Moves between units:
J728: q>J331, b>J105, g>J900, o>J436, e>J964
J449: q>J38, b>J982, g>J640, o>J380, e>J486
J44: q>J443, b>J233, g>J994, o>J809, e>J613
J396: q>J380, b>J302, g>J320, o>J182, e>J326
J370: q>J987, b>J152, g>J188, o>J486, e>J413
J291: q>J412, b>J236, g>J413, o>J331, e>J542
J718: q>J482, b>J713, g>J575, o>J796, e>J632
J82: q>J632, b>J776, g>J713, o>J250, e>J994
J983: q>J537, b>J182, g>J368, o>J451, e>J536
J766: q>J210, b>J78, g>J856, o>J152, e>J221
J180: q>J281, b>J486, g>J38, o>J244, e>J569
J182: q>J983, b>J261, g>J117, o>J856, e>J722
J753: q>J117, b>J300, g>J951, o>J928, e>J261
J300: q>J753, b>J42, g>J442, o>J345, e>J943
J798: q>J569, b>J900, g>J486, o>J169, e>J331
J21: q>J713, b>J542, g>J412, o>J938, e>J776
J880: q>J188, b>J632, g>J482, o>J982, e>J152
J613: q>J575, b>J412, g>J44, o>J484, e>J713
J480: q>J763, b>J245, g>J687, o>J503, e>J448
J809: q>J344, b>J569, g>J281, o>J871, e>J484
J482: q>J542, b>J718, g>J236, o>J964, e>J880
J643: q>J982, b>J250, g>J796, o>J302, e>J408
J408: q>J775, b>J281, g>J643, o>J338, e>J344
J758: q>J169, b>J684, g>J326, o>J228, e>J436
J569: q>J809, b>J798, g>J180, o>J458, e>J75
J653: q>J436, b>J862, g>J684, o>J951, e>J574
J776: q>J82, b>J188, g>J21, o>J38, e>J987
J878: q>J856, b>J629, g>J928, o>J632, e>J78
J640: q>J938, b>J964, g>J331, o>J842, e>J449
J108: q>J145, b>J687, g>J943, o>J934, e>J763
J442: q>J951, b>J448, g>J763, o>J445, e>J300
J575: q>J236, b>J613, g>J443, o>J105, e>J718
J347: q>J757, b>J928, g>J709, o>J482, e>J856
J862: q>J653, b>J704, g>J871, o>J442, e>J610
J236: q>J291, b>J575, g>J995, o>J728, e>J482
J842: q>J398, b>J320, g>J301, o>J368, e>J380
J188: q>J776, b>J880, g>J542, o>J449, e>J370
J358: q>J934, b>J210, g>J410, o>J987, e>J503
J687: q>J108, b>J536, g>J537, o>J358, e>J480
J629: q>J878, b>J410, g>J345, o>J82, e>J934
J301: q>J704, b>J436, g>J169, o>J521, e>J842
J722: q>J536, b>J145, g>J182, o>J766, e>J228
J78: q>J766, b>J934, g>J878, o>J461, e>J524
J856: q>J451, b>J878, g>J347, o>J880, e>J766
J775: q>J486, b>J408, g>J982, o>J326, e>J900
J503: q>J500, b>J232, g>J358, o>J233, e>J191
J486: q>J180, b>J775, g>J449, o>J404, e>J798
J121: q>J796, b>J938, g>J484, o>J610, e>J250
J451: q>J410, b>J856, g>J757, o>J188, e>J210
J709: q>J664, b>J902, g>J221, o>J236, e>J347
J902: q>J709, b>J445, g>J524, o>J575, e>J928
J412: q>J613, b>J291, g>J233, o>J75, e>J21
J266: q>J345, b>J757, g>J191, o>J21, e>J410
J448: q>J442, b>J521, g>J480, o>J191, e>J42
J574: q>J320, b>J610, g>J653, o>J753, e>J302
J338: q>J326, b>J619, g>J302, o>J145, e>J684
J938: q>J121, b>J640, g>J75, o>J398, e>J38
J38: q>J250, b>J449, g>J938, o>J335, e>J180
J461: q>J152, b>J994, g>J632, o>J408, e>J443
J536: q>J687, b>J722, g>J983, o>J210, e>J245
J232: q>J503, b>J221, g>J210, o>J413, e>J664
J210: q>J358, b>J766, g>J451, o>J370, e>J232
J323: q>J228, b>J763, g>J145, o>J524, e>J951
J900: q>J798, b>J344, g>J775, o>J758, e>J728
J443: q>J995, b>J44, g>J461, o>J344, e>J575
J537: q>J943, b>J983, g>J42, o>J410, e>J687
J829: q>J302, b>J335, g>J610, o>J943, e>J619
J521: q>J448, b>J606, g>J245, o>J664, e>J368
J995: q>J413, b>J443, g>J152, o>J900, e>J236
J484: q>J105, b>J75, g>J809, o>J862, e>J121
J542: q>J21, b>J482, g>J291, o>J640, e>J188
J221: q>J232, b>J524, g>J766, o>J995, e>J709
J796: q>J964, b>J121, g>J105, o>J574, e>J643
J684: q>J758, b>J871, g>J338, o>J323, e>J653
J191: q>J445, b>J664, g>J503, o>J412, e>J266
J233: q>J44, b>J413, g>J987, o>J569, e>J412
J713: q>J718, b>J21, g>J613, o>J121, e>J82
J75: q>J484, b>J331, g>J569, o>J704, e>J938
J987: q>J994, b>J370, g>J776, o>J180, e>J233
J335: q>J829, b>J380, g>J398, o>J537, e>J244
J619: q>J338, b>J244, g>J829, o>J108, e>J871
J42: q>J300, b>J368, g>J448, o>J266, e>J537
J117: q>J368, b>J753, g>J606, o>J347, e>J182
J524: q>J221, b>J500, g>J78, o>J443, e>J902
J331: q>J75, b>J728, g>J798, o>J301, e>J640
J610: q>J574, b>J398, g>J862, o>J300, e>J829
J632: q>J880, b>J82, g>J718, o>J643, e>J461
J458: q>J871, b>J169, g>J244, o>J480, e>J704
J380: q>J335, b>J396, g>J842, o>J983, e>J404
J245: q>J480, b>J228, g>J536, o>J232, e>J521
J152: q>J370, b>J461, g>J880, o>J775, e>J995
J105: q>J728, b>J484, g>J344, o>J653, e>J796
J763: q>J323, b>J480, g>J108, o>J500, e>J442
J757: q>J266, b>J347, g>J664, o>J542, e>J451
J345: q>J928, b>J266, g>J445, o>J713, e>J629
J928: q>J347, b>J345, g>J902, o>J718, e>J878
J281: q>J408, b>J180, g>J250, o>J619, e>J809
J413: q>J233, b>J995, g>J370, o>J798, e>J291
J951: q>J606, b>J442, g>J323, o>J902, e>J753
J445: q>J902, b>J191, g>J500, o>J613, e>J345
J500: q>J524, b>J503, g>J934, o>J44, e>J445
J410: q>J629, b>J451, g>J266, o>J776, e>J358
J943: q>J261, b>J537, g>J300, o>J629, e>J108
J320: q>J842, b>J574, g>J436, o>J117, e>J396
J398: q>J610, b>J842, g>J704, o>J42, e>J335
J344: q>J900, b>J809, g>J408, o>J684, e>J105
J994: q>J461, b>J987, g>J82, o>J281, e>J44
J606: q>J521, b>J951, g>J228, o>J709, e>J117
J436: q>J301, b>J653, g>J758, o>J606, e>J320
J261: q>J182, b>J943, g>J753, o>J878, e>J145
J964: q>J640, b>J796, g>J728, o>J320, e>J982
J934: q>J78, b>J358, g>J629, o>J994, e>J500
J404: q>J244, b>J326, g>J380, o>J536, e>J169
J228: q>J245, b>J323, g>J722, o>J221, e>J606
J302: q>J396, b>J829, g>J574, o>J261, e>J338
J871: q>J684, b>J458, g>J619, o>J763, e>J862
J145: q>J722, b>J108, g>J261, o>J78, e>J323
J368: q>J42, b>J117, g>J521, o>J757, e>J983
J982: q>J449, b>J643, g>J964, o>J396, e>J775
J326: q>J404, b>J338, g>J396, o>J722, e>J758
J704: q>J862, b>J301, g>J458, o>J448, e>J398
J169: q>J458, b>J758, g>J404, o>J245, e>J301
J664: q>J191, b>J709, g>J232, o>J291, e>J757
J244: q>J619, b>J404, g>J335, o>J687, e>J458
J250: q>J643, b>J38, g>J121, o>J829, e>J281

The rows follow the links: the fewer symbols apart two units are, the more alike their rows tend to be.

Each row, then its unit:
26 -13 -15 0 -12 -34 -2 -27 -3 14 40 -39 3 0 4 -9 -11 9 -25 -19 -23 3 14 1 -13 15 -1 22 3 -17 6 -17 -6 -8 27 14 3 19 17 7 40 3 -4 -4 3 -21 -43 -35 41 -19 -4 -12 -3 37 2 -10 -21 1 -12 7 -8: J117
4 -7 -12 -13 -12 -8 9 -30 -18 12 13 -32 23 -2 -3 -20 5 -12 -21 6 -48 5 27 16 5 24 9 12 -4 -33 5 0 -11 19 24 -9 -9 -21 2 -15 4 -15 25 -24 -1 -12 -23 -21 48 -8 4 -31 15 -1 11 -3 20 -29 -36 7 7: J983
10 -8 1 -10 7 41 11 12 4 36 -6 4 25 -3 -13 -14 24 -9 4 17 4 9 18 18 4 -8 5 -12 5 -26 7 4 -12 14 -9 -17 -14 -19 -18 -5 -10 -23 33 -19 1 -1 21 1 -17 -6 -15 18 15 -7 18 31 44 -52 11 0 -10: J358
-24 30 16 28 5 -5 -9 16 1 0 -6 8 -4 2 17 14 -23 -8 6 1 28 -18 18 -32 -6 -6 1 20 -1 37 13 -11 9 -20 15 -4 26 -28 -9 21 -26 6 -12 16 -10 32 26 35 -6 10 -7 -16 11 -33 -32 18 -9 25 15 7 1: J75
-12 -4 -13 6 -8 4 -4 1 -18 6 -28 -18 27 6 13 23 -5 -2 -1 8 3 -7 16 -24 1 35 -6 -16 -28 -12 4 5 30 -11 -17 -10 16 -18 18 -11 -4 4 3 -30 0 -5 31 -16 15 -10 26 -21 -11 -53 -32 31 8 8 -20 4 18: J169
-12 19 -1 6 4 39 15 17 0 -23 -24 13 -3 -1 -2 -6 10 -18 13 16 19 0 -5 -3 27 3 0 -3 -4 -9 0 11 6 33 -9 -23 12 -31 -6 3 -46 20 16 -7 -7 16 32 23 -14 6 -2 -1 8 -54 3 3 1 -31 -7 0 8: J180
-12 18 -11 11 -9 -13 -3 4 0 -19 16 -15 -7 -3 26 4 -26 -5 -7 6 -23 -12 9 -13 12 30 25 40 -12 19 -4 -6 16 -1 36 -9 11 -17 -14 6 -15 8 0 21 -15 11 0 30 27 24 14 -44 -1 -6 -33 -37 -14 0 -1 12 9: J640
-6 21 20 16 4 29 -14 34 6 32 -24 31 5 -2 0 0 10 -15 19 15 30 -1 5 -14 -4 -8 16 -5 2 9 7 7 8 -25 -24 -1 1 -21 -25 17 -20 -15 7 0 4 20 54 33 -32 6 -6 2 3 -27 -22 18 33 -15 21 -8 -10: J233
-22 -7 -6 -16 0 0 -12 -7 -17 -31 -39 4 -4 0 -9 21 -7 7 9 -13 23 -1 -27 -14 -1 -6 -25 -32 -1 0 -9 10 19 -7 -32 7 13 18 35 -15 4 32 -31 -9 8 -10 11 -21 -10 -20 9 18 -21 -13 5 29 -31 52 16 -3 -3: J684
-22 21 9 11 10 30 3 18 3 -3 -30 16 9 -1 7 11 -6 -24 25 8 33 -7 -2 -30 10 1 -4 -7 -7 11 7 11 14 -9 -17 -19 14 -24 -5 17 -33 16 -5 -4 -6 21 44 18 -22 1 7 -1 -1 -54 -30 19 10 -3 5 10 -1: J569
15 -17 -10 -22 -2 21 -8 1 20 17 -16 13 -14 0 -38 -6 25 16 4 -12 -5 18 -20 38 10 -18 -1 -29 6 -24 -24 13 2 7 -30 7 -26 30 -1 -10 16 -2 4 -4 17 -22 -4 -7 -24 0 -4 35 -11 23 35 4 14 -13 9 -12 0: J78
-9 6 0 3 -14 -24 6 -13 -14 -10 23 -42 17 -4 16 5 -21 -10 -14 4 -29 -11 26 -15 -8 30 -3 42 -17 6 6 -17 6 0 41 -3 17 -18 5 -4 -1 -2 -7 -2 -17 -1 -17 -8 40 -2 12 -46 -1 -17 -29 -20 -4 9 -16 16 12: J842
4 -7 -22 1 -11 -12 -2 -32 -8 -35 10 -27 -1 2 -1 -6 -8 11 -30 -6 -19 15 -16 0 21 35 5 1 -4 -17 3 5 9 35 13 -9 6 20 28 -11 -2 38 16 -1 -5 -19 -20 -22 39 -1 5 -5 -14 -19 10 -18 -36 3 -36 15 6: J396
-17 -1 9 -20 15 22 16 -6 -24 -40 -39 -6 -1 2 9 0 15 -8 12 10 0 14 -7 -13 12 -24 -41 -28 -3 -21 17 13 -21 42 -18 -15 13 -11 21 -25 -18 9 -3 -8 2 8 6 -17 -27 -17 4 22 0 -29 34 29 -15 2 -9 -7 -7: J619
1 2 15 16 4 -7 -12 14 10 53 17 -1 24 -1 5 -5 -12 -15 4 4 7 -22 35 -13 -22 -14 9 20 14 14 14 -25 -2 -41 21 7 -1 -24 -13 14 12 -44 7 0 0 10 15 8 -17 -18 -28 -2 24 19 -15 26 35 2 22 6 -5: J191
-16 14 7 -11 9 11 17 3 -9 -60 -2 9 -24 3 18 -11 3 -12 9 17 3 5 -16 -2 15 -34 -14 6 4 -3 7 0 -31 47 6 -9 3 -13 -5 -8 -38 21 6 35 -9 29 -9 26 -15 10 -8 11 1 -1 28 -23 -21 -9 -17 1 -7: J250
0 19 17 23 7 1 4 14 17 8 37 11 -4 -6 9 -19 -15 -19 5 -4 2 -12 13 -7 2 -14 29 43 13 31 8 -15 -16 2 37 -7 -2 -15 -35 8 -20 -18 17 24 -4 34 0 50 -9 14 -24 -11 21 8 -12 -15 13 -15 14 1 -1: J21
18 3 2 -8 -5 11 2 14 13 -29 10 19 -38 2 -22 -23 0 14 9 -3 -5 16 -26 30 17 -25 17 3 15 11 -21 18 -9 18 -6 3 -23 38 -3 -8 -11 14 11 21 10 2 -20 27 -6 29 -8 17 -11 33 30 -41 -10 -19 13 -5 10: J632
3 6 18 16 -4 -13 -14 19 17 2 7 31 -22 -3 -2 8 -8 19 10 -7 16 -14 -17 10 -10 -14 9 -1 6 41 -21 -2 2 -43 -13 13 -11 31 -10 10 16 5 -25 18 19 5 -3 19 -25 15 -7 24 -19 42 -11 -21 -17 38 41 -14 5: J575
16 -21 -2 -22 -11 -5 4 -2 14 -2 24 2 -16 2 -31 -25 14 17 4 -9 -30 12 -6 47 5 -15 2 3 14 -17 -30 7 -21 18 -3 10 -27 31 5 -16 9 -3 14 3 12 -15 -40 -7 -8 -2 -10 19 -1 50 43 -20 -5 -13 9 -2 1: J878

Each walk starts at a row. The symbols on each line, taken left to right, move it on to the next unit.
Answer with the unit's row; about right is enough.
start 14 -12 -15 -5 -13 1 8 -6 13 32 21 -11 12 -1 -18 -26 9 -12 -20 4 -41 9 18 27 0 19 25 18 -3 -18 -8 2 -4 6 20 -8 -16 -13 -21 -10 -2 -32 26 -14 0 -13 -11 0 29 13 4 -23 10 19 6 -26 31 -44 -23 1 9
b e o g o q e b q
0 11 -15 8 -6 28 2 4 -6 -19 -23 3 4 -2 7 1 5 -3 5 14 -15 11 -20 -2 30 31 10 -9 -21 -9 0 19 24 19 -13 -32 2 -21 -6 0 -31 17 10 -7 -10 2 34 10 20 29 24 -19 -17 -54 -19 -27 3 -35 -26 -5 15
o e g e e b
1 -7 -15 13 -9 -25 -15 -23 -12 -5 0 -8 12 -3 12 21 -20 7 -16 -20 20 1 0 -28 -3 28 -8 -1 -12 15 3 -8 32 -30 10 6 20 22 28 7 22 25 -30 -5 -3 -10 2 -37 25 -20 5 -9 -14 -20 -25 -2 -33 44 -6 9 0
start 9 -10 7 -14 -3 -30 -4 2 15 8 37 -2 -25 -2 -16 -10 -5 13 6 -14 -16 -1 -4 20 -7 -24 5 16 20 15 -13 -17 -16 -18 12 21 -17 34 -1 -6 26 -11 -5 8 14 1 -32 -2 -5 2 -21 23 -2 61 24 -19 -14 15 18 -6 -9
e b o b q e q
4 1 1 -12 0 29 -1 18 17 -17 -24 38 -32 -10 -23 -11 14 16 17 4 16 14 -36 28 17 -13 9 -26 2 -2 -25 22 7 6 -39 -5 -17 34 -3 1 -5 22 5 7 7 -9 1 4 -27 25 13 28 -20 12 17 -13 -2 -18 4 -7 7
g b o g b e o b g o
2 -9 -2 -3 -8 -25 -2 -13 -5 26 36 -37 22 6 8 -2 -12 -4 -20 -10 -34 -11 43 -3 -19 23 1 35 3 -6 11 -17 -3 -1 35 -1 2 -22 2 -2 14 -23 8 -10 -6 -14 -18 -10 36 -12 0 -31 8 5 -13 -6 15 2 -23 7 16
start -27 12 14 -7 13 -24 15 -21 -17 -48 18 -15 -10 10 22 7 -15 -3 7 -2 2 -8 13 -24 -5 -31 -18 26 10 11 13 -21 -36 28 29 1 21 -11 11 -7 1 2 -6 23 -8 22 -33 3 -4 -18 -18 0 21 7 12 0 -37 36 1 -2 -15
q g b o o
-2 -2 28 -6 19 -18 0 13 3 23 5 23 7 4 21 5 11 -4 12 -1 16 -12 20 1 -28 -42 -11 -6 15 20 16 -24 -25 -33 -2 13 -10 1 -27 3 25 -41 -16 6 12 9 -2 14 -37 -7 -16 19 25 40 10 20 11 21 38 -9 -11
e b o g b q e e o b
5 17 -11 13 -3 16 5 0 2 -30 11 -8 -4 1 7 -6 -16 -5 -3 7 -26 7 -3 -2 36 22 17 23 -9 -1 -1 10 16 31 27 -18 -1 -14 -13 4 -33 18 25 20 -6 10 5 21 28 20 16 -40 -4 -23 -15 -38 -13 -22 -35 -4 22
start -20 12 13 7 7 20 0 16 -9 -26 -43 26 -5 1 20 19 -2 -7 29 9 35 -8 -25 -22 5 -27 -28 -25 -10 20 7 12 1 3 -31 0 11 -13 -9 7 -14 17 -23 8 -3 19 27 22 -39 1 10 22 3 -20 -5 12 -8 20 13 -3 -4
b b q e b b b e
-7 13 12 -4 -6 -17 3 0 -1 -51 20 -3 -40 -8 -4 -1 -19 17 11 -14 3 -7 -20 4 9 -10 -1 24 0 27 -14 -2 2 5 11 6 8 34 5 9 -2 21 -12 42 1 15 -25 20 -4 11 -6 -5 -15 12 -1 -33 -53 35 -2 7 4
q g o o b g g e g g
10 -17 -9 -22 1 -6 9 -18 -8 -23 19 -29 -14 8 -21 -11 6 6 3 -14 -30 15 -4 32 4 -17 -18 -1 11 -19 -21 1 -18 20 5 11 -9 20 28 -32 9 2 5 -1 15 -16 -50 -30 10 -28 -11 17 7 20 40 2 -14 13 -7 -1 0
start 15 0 -18 2 -11 39 3 12 9 22 -22 14 8 -1 -12 -12 10 -8 3 15 -13 8 -9 14 12 28 29 -17 -12 -17 0 19 21 2 -22 -22 -17 -11 -29 8 -24 -1 25 -12 -3 5 28 20 1 27 20 -17 -4 -15 -11 -29 37 -55 -16 -7 15
b o e e e e
25 -1 -18 8 -8 11 12 -17 -1 -36 13 0 -24 -6 1 -12 -12 8 -16 -7 -17 13 -27 0 25 31 23 15 -5 -6 -4 19 14 30 6 -10 -1 24 3 8 -13 45 6 22 -3 -3 -14 3 33 21 3 -14 -13 -1 0 -62 -31 -16 -20 5 14
e e e q o b o q
1 -14 -5 11 -11 -28 -12 -13 -4 34 16 -27 50 1 16 17 -14 -5 -8 1 -17 -12 40 -14 -26 38 -10 5 -10 -1 10 -9 15 -39 23 9 2 -23 -1 6 37 -36 -8 -29 4 -8 -2 -24 22 -20 6 -21 5 -6 -26 23 19 14 -12 -1 3
start -28 30 15 16 0 -4 9 9 -1 -25 33 -2 -12 -10 12 -3 -19 -15 13 2 1 -15 12 -26 12 0 10 44 -1 24 5 -15 -9 9 32 -12 15 -26 -17 17 -35 9 10 26 -13 33 -2 37 2 8 -11 -22 17 -23 -15 -10 -14 -3 5 14 -9
b o e e e e
-20 7 -5 8 -7 -25 -13 -10 -20 6 1 -22 16 11 21 36 -21 -7 -10 4 -4 -13 23 -29 -6 29 -2 14 -20 13 3 -15 21 -23 12 4 18 -26 19 2 8 0 -14 -17 -11 -8 9 -20 27 -16 21 -37 -3 -22 -46 5 -6 30 -9 9 11
o o o g q q g g q q
36 -5 -10 9 -4 8 6 0 14 -5 20 7 -22 -5 -12 -21 -1 6 -11 -11 -26 20 -22 24 16 11 38 7 4 -3 -18 11 10 12 11 -8 -10 33 -20 11 4 17 16 13 -3 -1 -20 13 22 37 6 2 -14 21 6 -54 -12 -34 -14 -3 3
start -15 9 -5 -8 7 9 33 -6 -12 -28 12 -27 2 0 3 -24 -10 -16 -1 -1 -16 -2 17 -17 23 -4 -18 35 0 -16 12 3 -23 46 25 -14 13 -38 18 -14 -38 13 18 6 -9 15 -4 -3 10 -11 -6 -21 9 -49 20 20 -5 -13 -22 13 -14
o g b e o o g g q
-8 14 20 20 6 3 -7 26 18 29 7 21 8 0 8 4 -17 -16 15 5 30 -19 13 -17 -13 -8 19 23 7 44 10 -15 2 -28 8 -3 9 -31 -27 26 -12 -24 -2 8 -3 20 33 40 -26 5 -18 -2 20 -9 -29 5 22 4 34 1 -2
o g b e e e q
-18 29 3 16 5 23 14 11 -5 -42 3 -2 -12 3 3 -15 -5 -21 10 9 -1 2 8 -1 32 -2 7 26 -3 -7 1 3 -13 39 29 -16 9 -31 -5 4 -62 17 25 17 -19 27 9 33 4 15 -8 -16 5 -35 2 -7 -8 -24 -11 8 -1
